Each row of numbers stands for one node and depends on some of the facts below. Use the named rows to name the rest.

How the nodes are related:
μ: belongs to class; ξ: points at
μ a <- babropas bimu bradruk brebretir brife briklem brufe bruklu brusur bupiluk burukun dezek diska divel draskor drefu dremem drigu drikifor drikli druzu duskin duskizim dusko dutrum fakor fivo fladrem flaner flasol flegul flemas fleraluk flokezo fludrom flupil fofe fustom galer gelidem gepen getrik gitem gragri gregam grekoben gretrenar gribro grobra grofe grusken grusta kepar klegro kleplik kleplu klisum klotrane klutrar kostar kufugem lobrista masuzor misum muskul neki nobrir nosul nove nuviklus pakluk paskul pegri platek plidugim plolo plosti plutres pobro pufu pulu punebe purar ristas ritrek roso sabeplil skatra skodros skupluk solokin sosti stemi tevos trara tredrus tribrir trosabrar truplik vagen vufem zivono zoloklu
μ e <- befla brekek dresar flugol korek plaral plotaro pludrun raski ribebu saklim tozis trodo veskesta
μ d <- brezopon drefopel drinon flazor flenam fustir grazamum nazar ninin sidek silun skisivik storer sugrol tebos teklak tredres triditrom zopum
μ b <- dodas domom driskolik figro flapi grise gruten katum kifen klidok klokar klotran kovigo lebrik lizedror malan mefel nefle nidri pezo pluga pomo rebam runin ruvom sigel skanoku skugor tezur tiklak trastek trisebral trosteso trubis tuva vukla zubri zutum
μ c <- dola drazil drogrum drusun fizin flaflus flapuzel flogri gebriplar givafe klekla kloper laki lebrun leklor mizin nebik nodir refli skepustek subru turo vatra vutrestu
[befla lebrik] ξ gribro
[befla figro klisum sosti] ξ purar
[bimu lebrun] ξ flemas
[bimu grazamum skatra] ξ druzu
[bimu drigu sidek] ξ trosteso
[bimu galer rebam] ξ nefle
[bimu] ξ mizin
[bradruk fivo trastek] ξ flaner
[bradruk veskesta] ξ leklor
[bradruk gelidem gitem laki] ξ pulu
[brezopon tebos trosabrar] ξ fustom
[brezopon grobra gruten plotaro punebe] ξ draskor
[brezopon] ξ nove
[brezopon tevos] ξ sugrol
[brife fofe katum pluga] ξ korek
[brife gelidem trastek vufem] ξ flapuzel
[brife grazamum] ξ truplik
[brife burukun drusun fivo katum trodo] ξ roso
[brife] ξ nosul
[brusur drigu] ξ pludrun
[brusur kostar rebam] ξ runin
[burukun lebrik pakluk ribebu] ξ nobrir
[burukun fludrom] ξ givafe
[diska plosti ribebu skugor] ξ gragri
[diska duskizim] ξ tribrir
[drefopel] ξ kloper
[drefopel ribebu] ξ muskul
[drefopel klutrar] ξ gepen
[drefopel pakluk] ξ skanoku
[drefopel kostar] ξ briklem
[dremem flasol rebam] ξ skodros
[dremem galer grise kostar punebe skatra] ξ flokezo
[drikifor kostar] ξ skepustek
[drikli tuva] ξ nebik
[drikli fivo] ξ bruklu
[drusun pluga punebe] ξ dola
[drusun galer klutrar pluga] ξ ruvom
[drusun masuzor platek sabeplil] ξ fladrem
[duskizim pufu vagen] ξ driskolik
[duskizim trubis] ξ flaflus
[duskizim ninin] ξ zivono
[figro fludrom pluga saklim] ξ kepar
[figro ninin pezo] ξ flugol
[fivo platek plotaro tebos] ξ zopum
[fivo pezo rebam] ξ kleplu
[fivo grise nuviklus] ξ fakor
[flapi] ξ ristas
[flapi sidek] ξ pobro
[flapi vagen] ξ silun
[flasol skugor] ξ dusko
[flasol klidok pezo ritrek] ξ turo
[flasol malan paskul tebos] ξ stemi
[flazor pluga] ξ sigel
[flazor gelidem] ξ tredrus
[fofe klokar tebos tevos] ξ brebretir
[fofe] ξ tozis
[fofe gelidem trisebral trubis] ξ klegro
[galer pezo] ξ plutres
[gelidem] ξ domom
[gelidem platek raski sidek] ξ vutrestu
[gelidem] ξ getrik
[gitem] ξ mefel
[grazamum kovigo nidri pezo sidek] ξ dodas
[grazamum pakluk tredres] ξ flupil
[grazamum trastek] ξ plolo
[grekoben grofe lebrik refli] ξ dezek
[grekoben grise] ξ nazar
[grise klokar] ξ trara
[grise grusta] ξ brekek
[grise katum plosti storer] ξ vukla
[grobra pufu trisebral] ξ teklak
[grobra] ξ subru
[grobra] ξ klotran
[grobra klutrar] ξ drefu
[grusta masuzor skatra trodo veskesta] ξ misum
[grusta klisum] ξ drazil
[katum] ξ gretrenar
[klidok lebrik malan nidri] ξ flegul
[klisum kovigo plotaro trosabrar] ξ drogrum
[klokar plosti ribebu sabeplil trubis] ξ nodir
[klokar laki vufem] ξ fustir
[klokar] ξ lobrista
[klokar trosabrar trubis] ξ lizedror
[klutrar trastek] ξ plaral
[laki] ξ flogri
[lebrik lebrun] ξ zoloklu
[lebrik sosti] ξ babropas
[lebrun sidek sosti] ξ drinon
[nidri ribebu] ξ neki
[pakluk] ξ kleplik
[pakluk] ξ triditrom
[paskul skisivik trastek] ξ kufugem
[pezo] ξ grusken
[platek] ξ pegri
[platek] ξ fizin
[plotaro sidek sosti] ξ flenam
[plotaro tuva] ξ divel
[pluga tiklak] ξ brufe
[raski trodo] ξ dutrum
[rebam tezur trisebral] ξ klotrane
[rebam tebos] ξ gregam
[sabeplil] ξ plidugim
[skatra] ξ fleraluk
[sosti veskesta] ξ klekla
[sosti storer] ξ vatra
[storer trisebral] ξ solokin
[tebos] ξ duskin
[tebos] ξ pomo
[tevos] ξ kifen
[trisebral] ξ gebriplar
[trisebral] ξ zubri
[trubis] ξ bupiluk
[tuva] ξ dresar
[vagen] ξ zutum

Some rows with their names:
-27  -6  -11  -7  -18  -3  -5  6  7  0  6  1  2  -26  0  1  9  4  6  -6  12  -1  2  -10  3  0  6  0  -5: sosti
11  5  -12  11  24  -5  7  0  -36  -8  -23  2  6  11  3  -9  16  7  -9  2  -3  -12  -20  -8  -2  -6  -23  12  11: klekla
20  -10  21  -13  24  12  14  9  20  10  -9  -32  1  -14  -9  -11  -4  28  30  -1  8  -6  -11  -13  2  16  0  24  -8: veskesta
14  3  -13  12  23  -4  6  1  -36  -10  -20  6  6  13  3  -9  17  8  -10  3  -4  -12  -19  -3  -6  -6  -24  9  9: gebriplar
11  3  -12  10  24  -4  8  0  -36  -7  -25  4  9  10  6  -9  17  8  -7  5  -5  -9  -17  -12  -1  -12  -23  16  9: vutrestu
-23  -6  -14  -17  -17  1  17  20  10  -5  8  0  -2  -3  -1  3  -2  5  9  -2  13  -1  8  -11  4  -6  -1  3  -9: paskul
-10  -2  -12  -6  -18  -13  24  11  3  -5  0  5  -13  7  -11  -2  -8  0  4  1  -3  4  19  5  6  -10  2  -8  -5: stemi
-21  -6  -17  -18  -19  0  22  25  11  -12  19  -3  -9  8  -7  3  -4  9  6  -3  16  -7  5  -3  2  1  0  -6  -11: flasol
20  12  30  13  11  -2  -13  -23  -1  -10  4  -5  -3  24  10  12  -10  1  -13  9  -29  3  -4  3  5  1  10  -7  16: sigel
-21  -8  -10  -8  -16  7  1  12  9  5  1  3  3  -20  4  4  -1  2  8  -5  11  1  7  -11  2  -5  -3  5  -8: gitem
-23  -6  13  -7  -25  8  0  12  -15  10  10  7  -3  -28  -20  11  15  -3  -5  -9  19  -11  10  -4  -4  10  -7  8  2: grekoben
-24  -1  -15  -7  -17  5  -1  13  9  5  6  -2  0  -18  1  1  -5  3  3  -9  14  -6  0  -4  -3  4  -2  -7  -6: klutrar
-5  -2  -10  4  -21  -10  7  0  -1  5  -5  11  -10  -11  -9  3  -9  -7  0  -5  -4  5  13  10  3  1  -10  -4  -3: nobrir
-19  -7  -12  -8  -18  4  2  11  7  3  8  3  0  -17  -2  5  -2  3  5  -7  12  -2  4  -5  1  3  -6  1  -8: pakluk
4  6  25  -9  10  5  -6  -7  10  -26  25  -13  1  31  14  16  3  14  -6  12  -11  -4  -13  -15  9  1  17  -2  11: pezo
21  11  32  11  11  2  -10  -20  -3  -7  3  -2  -3  24  12  13  -8  1  -14  12  -31  7  2  0  5  -6  9  -1  17: domom
15  -24  21  -7  29  7  -2  10  20  5  2  -15  7  -26  -4  -15  21  37  21  4  2  0  -7  -7  -8  5  22  10  -11: plotaro
-32  2  -12  -1  -14  11  -10  23  4  12  11  -8  1  -19  1  -7  -5  12  -9  -12  17  -17  -3  2  -17  3  16  -23  -3: punebe

Which node is each row?
No name comes twice in this set of rows, the named rows included.
7  3  27  -14  7  6  8  -1  8  -31  28  -12  -4  42  8  20  2  15  -4  13  -8  -5  -9  -15  9  1  13  2  10 -> klidok
10  1  28  1  12  19  -19  -8  8  -11  17  -5  6  15  20  19  -2  9  -13  9  -14  0  -9  -9  -2  0  8  0  9 -> trisebral
-11  -2  -8  -9  -20  -18  27  9  -1  -9  2  7  -15  8  -15  0  -3  -1  5  0  -1  3  18  3  9  -6  3  -5  -2 -> flegul
-25  7  -11  -10  -17  11  5  15  8  14  -9  -16  2  -17  3  3  -20  -1  9  -11  17  -8  1  -16  3  2  -9  6  -3 -> masuzor
-27  -8  -11  -3  -15  7  -8  16  7  7  9  4  4  -25  3  -3  5  8  -5  -5  10  -4  5  -2  -12  -5  12  -11  -7 -> grobra
22  -16  9  -5  18  -10  -6  -10  27  -8  11  -19  0  -20  -9  -11  13  31  29  -4  7  -6  -34  4  5  38  5  9  -12 -> saklim
19  -5  23  1  11  23  -15  -5  11  -16  25  1  2  23  18  24  -7  8  -14  9  -14  1  -8  2  -4  5  -6  0  3 -> skugor
-11  4  -12  2  -17  -10  16  11  -1  4  1  1  -14  4  -12  -4  -15  1  -4  -6  -1  -3  12  13  -3  -2  3  -16  -2 -> skodros
-29  -7  -13  -6  -17  -4  -8  6  10  -1  5  3  4  -29  3  -1  13  6  6  -3  10  -1  -1  -11  5  -3  12  -2  -6 -> klisum
27  -9  -18  15  24  8  0  2  -31  -9  -16  20  8  12  9  -1  11  4  -15  3  -6  -4  -17  8  -13  -4  -45  12  -1 -> nodir
15  2  -14  10  25  -3  8  -1  -33  -8  -25  6  8  11  8  -6  15  5  -6  5  -4  -7  -17  -10  0  -11  -29  18  7 -> flapuzel
21  -5  19  -14  22  13  12  6  22  15  -13  -38  1  -13  -7  -9  -14  25  33  -4  12  -7  -16  -15  4  21  -7  26  -7 -> trodo

Now the same nodes, written a new way:
Known rows:
11  -3  -10  -8  18  -11  10  -11  0  13  -18  3  -21  7  11  7  -7  20  9  6  -10  -9  -11  4  4  -1  16  8: pomo
-6  5  10  2  -24  -1  3  9  3  -6  -2  4  15  -4  -8  7  6  -4  -5  16  12  -7  -7  -4  -2  16  -4  2: bupiluk
3  -7  -9  -4  21  -10  9  -10  -2  13  -3  5  -21  8  4  -1  -6  -14  8  7  -14  -12  -12  6  -10  -1  14  4: nefle
-6  -9  -5  2  -21  -2  -6  7  1  -1  4  3  12  5  -13  9  -1  -34  -3  4  -1  -9  0  4  -4  17  -7  -11: tredrus
10  5  -10  -4  22  -9  9  2  0  14  -25  -7  -19  7  17  -10  -8  28  8  7  -10  -8  -10  4  -3  -14  12  9: skugor
11  -3  13  -3  20  -10  -7  2  6  -5  -11  5  -17  10  9  -16  7  31  -2  -14  -10  -3  1  5  10  -14  -13  7: saklim
-5  7  10  15  20  17  10  11  4  13  26  0  -19  -3  -15  -15  -7  28  -5  -13  -4  19  22  -5  14  -19  -6  -11: tredres
-7  7  9  3  22  13  10  4  5  14  -1  -2  -23  -2  5  8  -6  35  -4  -29  13  20  23  -9  14  -19  -7  -11: tebos
17  6  2  -7  20  3  8  -11  2  -6  -18  -1  -9  -1  27  4  2  31  4  15  -10  -1  -12  5  8  -15  14  7: gruten
4  -7  -10  -4  24  -9  10  -11  -1  12  -12  2  -23  7  1  0  -7  5  7  10  -9  -12  -12  5  -10  -3  16  4: runin
-9  1  -2  -1  -26  6  -3  11  2  -8  -20  -4  16  3  5  3  -3  -17  -3  5  11  7  -1  -2  4  0  -10  -2: sabeplil
-9  0  -4  0  -23  0  -2  11  3  -5  -20  -5  11  6  4  9  -6  -21  -4  -3  17  -3  -3  1  5  0  -11  -7: fofe
-8  -4  -7  5  -21  9  -7  4  0  -9  -21  -2  2  3  14  -1  -6  -30  -1  10  4  8  0  -1  0  -8  -11  -7: skatra
-5  -5  2  -1  -17  11  -5  -1  -1  -9  15  4  16  -2  -10  5  6  -36  0  12  -2  -2  -4  -4  2  14  -6  -8: dutrum
-8  -1  1  15  -17  0  -4  1  2  -9  -19  -1  11  -2  9  0  -5  -28  -5  12  1  2  -13  0  -8  4  -8  -5: drikifor
-7  -6  -3  11  -4  -5  -4  3  2  -8  -2  2  14  -1  -12  -4  -3  -31  -7  12  -7  -7  -7  0  -13  14  1  -5: briklem
-10  -5  1  -2  -17  -6  -4  -4  -1  -5  -13  4  12  -1  -6  7  1  -16  1  9  10  -7  -7  -9  4  17  0  -6: duskin
17  4  -8  -6  19  0  10  -8  -4  7  -18  -1  -22  4  23  -2  -7  24  8  11  -8  -7  -10  5  7  -17  13  7: kovigo

Rows to name:
No name comes twice in this set of rows, the named rows included.
9  5  13  -3  21  -10  -3  9  4  -1  -25  0  -11  9  6  -18  3  34  -3  -10  0  -5  6  5  9  -14  -9  9 -> ribebu
-4  6  7  9  22  13  10  9  4  16  19  0  -21  0  -13  3  -6  28  -5  -26  1  8  24  -5  15  -18  0  -11 -> skisivik
-3  -9  11  3  22  -12  -7  -10  2  8  -4  7  -22  9  -10  -16  3  30  5  1  -10  -15  1  6  -3  0  -4  8 -> pludrun
-7  9  10  19  23  15  9  11  6  14  14  -6  -20  -3  -10  -13  -6  32  -8  -12  -4  20  22  0  15  -16  -8  -10 -> drefopel
14  1  12  -5  22  -11  -6  0  2  -5  -14  6  -8  8  20  -18  8  31  8  -4  -8  2  8  4  11  -15  -10  8 -> befla
14  -8  12  -5  22  -9  -7  -9  5  -6  1  7  10  8  0  -13  9  35  0  0  -10  -2  -8  5  12  -3  3  9 -> brekek
-6  7  1  12  19  18  9  10  4  15  15  -2  -19  -1  -9  -9  -7  25  -2  -25  0  17  27  -2  14  -18  -9  -11 -> grazamum
-7  7  8  0  22  14  9  4  7  17  14  0  -22  -3  8  8  -2  32  -5  -21  9  18  21  -4  15  -20  -9  -10 -> brezopon

The same nodes again, as new rows of numbers:
Some nodes and their rows:
-19  11  -26  -6  30  21  -4  14  1  2  -6  24  -5  2  -7  -19  17  12  58  3  -23  2  -3  24  22  12  6  3  -24  -35  18  -14  -11  17  9  3  8  32  -14  14  0  -14  14: mefel
-23  22  -32  -6  43  22  12  23  10  18  -12  49  -6  17  13  -7  36  12  16  23  -26  1  -24  35  -1  0  21  -2  -22  -10  -7  3  23  16  12  -14  42  22  -18  5  -8  -12  -1: vufem
-20  -8  -6  -5  56  -6  -25  15  22  14  -10  39  1  -16  0  -5  30  21  -8  46  -28  -5  -14  29  26  11  19  6  -13  -47  8  5  -5  -2  -1  -11  32  12  -12  5  -2  -4  3: flazor
-20  46  -5  0  35  9  34  8  35  21  1  34  -15  4  0  10  30  18  9  11  -13  0  -15  39  2  4  0  -1  -18  -5  -13  -4  15  13  8  -19  -1  21  -22  14  -19  -29  -2: zivono
-21  36  -14  -5  24  3  23  5  17  -3  -3  12  -18  -9  -25  -7  11  17  42  12  -17  7  8  23  19  1  -2  5  -21  -31  15  -16  -8  14  8  7  -7  19  -30  22  -8  -18  19: zutum
-25  25  -23  -3  45  7  35  26  18  16  -13  52  -14  12  6  0  38  2  7  33  -26  -2  -11  32  1  0  14  -1  -11  8  -10  -5  21  19  3  -2  33  20  -25  16  -7  -8  -2: plosti
-16  30  -25  -2  39  23  23  2  28  16  -15  40  -1  9  7  8  40  6  13  5  -26  3  -17  36  -5  18  16  1  -21  4  -13  11  5  25  5  -13  12  16  -13  13  -14  -22  -19: duskin
-23  -4  -17  -5  59  -2  -35  11  12  12  -18  39  -13  -10  -1  -1  32  30  -14  54  -20  6  3  25  31  3  32  17  -12  -30  5  12  -11  -12  -15  3  32  4  -25  11  4  -4  2: sidek
-21  33  -17  -3  42  22  24  1  21  27  -3  33  -14  18  0  8  26  26  11  9  -5  10  -13  42  11  1  5  3  -22  -2  -17  9  7  15  2  -24  1  18  -26  16  -17  -32  1: pobro
-22  28  -7  -1  42  18  29  13  20  33  0  47  -12  21  5  8  36  23  21  6  -13  -6  -18  33  10  13  -7  6  -9  13  -17  -4  2  23  -9  -10  -9  27  -13  17  -15  -27  -13: dezek
-23  17  -30  -14  38  -2  -3  21  -5  -4  -13  32  -23  1  -13  -11  23  27  39  32  -30  -1  2  10  15  4  -2  16  -11  0  13  -17  -12  15  -14  45  24  19  -27  22  4  1  14: lebrik
-21  22  -23  -14  48  -23  -9  38  10  7  -15  34  -28  3  28  2  21  -13  6  48  -27  -11  2  20  -5  -7  -8  -2  -29  -16  2  2  -9  12  0  20  9  34  -18  -7  8  -5  -7: ribebu
-11  25  -6  -3  44  12  25  17  21  23  -7  41  -7  13  -2  12  38  14  18  13  -23  0  -23  42  6  12  -18  -5  -17  -10  -22  9  15  21  10  -10  0  16  -5  6  -26  -23  -1: gepen
-10  22  -24  -9  42  -14  1  18  23  15  -9  28  -9  5  25  -4  14  -25  15  22  -18  -6  -5  29  -8  0  -9  -12  -35  -33  3  7  -15  19  9  -11  -5  39  -6  -13  4  -19  -15: tozis
-13  17  -14  -3  43  21  25  9  21  35  3  41  0  18  2  1  35  15  25  -2  -17  -6  -32  38  9  15  -15  -2  -15  -4  -19  6  8  27  2  -23  2  25  -2  4  -21  -29  -9: roso
-16  -24  -9  -12  28  16  11  14  3  -5  -5  25  -10  8  5  -1  19  14  12  32  -6  6  11  24  20  28  -29  -21  -13  -15  -30  23  -14  19  -9  -12  -2  16  -24  13  -6  -26  1: mizin
-12  9  -38  -11  44  -2  12  26  -1  -2  -19  37  -10  4  -17  -14  20  -2  38  27  -40  4  4  13  21  4  9  3  -10  -10  18  -14  -10  20  -10  34  30  20  -24  22  6  6  10: grise
-7  10  -34  -18  41  -7  0  20  6  -4  -9  28  -9  -4  -24  -17  17  11  37  32  -37  1  -11  21  7  4  -11  5  -16  -28  17  -10  -2  22  -2  37  42  8  -17  6  -1  2  25: pluga

Which node is each row?
No name comes twice in this set of rows, the named rows included.
-8  13  -21  -15  37  -1  3  15  9  0  -5  24  -8  -4  -25  -15  17  13  44  20  -33  -3  -12  19  11  7  -12  5  -17  -27  12  -12  -5  23  1  30  22  13  -12  9  -7  -5  22 -> tiklak
-13  27  -12  -9  50  12  23  8  26  27  1  39  -3  12  -2  5  30  15  15  12  -19  -4  -32  40  0  7  -19  -7  -13  -12  -19  8  15  24  4  -13  14  15  -7  6  -21  -24  1 -> brufe
-4  17  -23  -8  48  -10  -1  18  8  17  -15  26  -20  11  17  8  20  -14  20  18  -8  7  11  31  11  2  -22  -5  -36  -23  -11  29  -21  11  -3  0  -22  35  -9  -12  -1  -25  -7 -> pludrun
-6  28  -19  -3  45  17  40  -5  40  22  -3  32  1  13  -8  10  30  2  17  1  -18  6  -21  43  -4  11  -6  -5  -18  -3  -17  15  5  26  2  -22  3  11  -10  8  -19  -32  -14 -> draskor
-10  31  -12  -12  45  -16  -6  8  26  17  -1  20  -17  3  18  9  13  -4  12  20  -6  -9  -3  28  -8  4  -26  -3  -37  -23  -7  12  -23  16  -1  3  -20  32  -9  -7  -3  -29  -11 -> flugol
-19  -21  -16  -15  29  17  11  9  11  -2  -1  25  4  8  12  -9  14  7  11  30  -9  -3  -1  24  6  28  -18  -25  -12  -17  -22  12  -16  27  -5  -24  14  19  -22  15  -2  -21  -8 -> fizin
-11  13  -35  -12  37  8  -2  5  10  -6  -14  21  -8  -3  -23  -13  13  12  37  19  -30  7  -3  18  3  6  8  11  -19  -16  18  -1  -14  20  -7  31  28  7  -24  16  4  -3  10 -> tuva
-8  20  -33  -8  52  7  27  17  17  17  -16  46  -6  16  -7  2  33  1  -1  27  -31  9  -18  38  -4  2  4  -3  -14  2  -13  16  18  22  -1  4  39  2  -18  5  -13  -11  0 -> punebe
-27  -23  -22  -15  33  11  0  19  -2  -9  -9  33  -19  9  11  -5  17  24  -1  50  -9  1  8  16  10  17  -20  -13  -9  -4  -28  13  -15  18  -16  3  24  11  -39  19  3  -13  6 -> lebrun
-22  35  -20  -7  40  18  10  13  18  14  -17  43  -16  9  8  10  44  24  10  25  -23  4  -11  34  -8  9  9  7  -23  12  -19  14  15  15  2  9  23  13  -18  13  -16  -18  -5 -> ritrek
-11  33  -13  0  44  18  37  8  26  20  -11  39  -7  14  -1  11  34  1  18  6  -18  10  -10  43  12  14  5  -5  -19  -3  -17  13  11  20  9  -21  0  18  -14  12  -20  -28  -8 -> klotrane
-5  17  -30  -11  35  0  9  7  16  -8  -18  21  -5  -2  -26  -10  16  3  38  19  -32  7  0  22  7  10  0  2  -16  -17  15  -4  -12  21  -2  28  21  8  -19  13  -1  -8  13 -> gruten

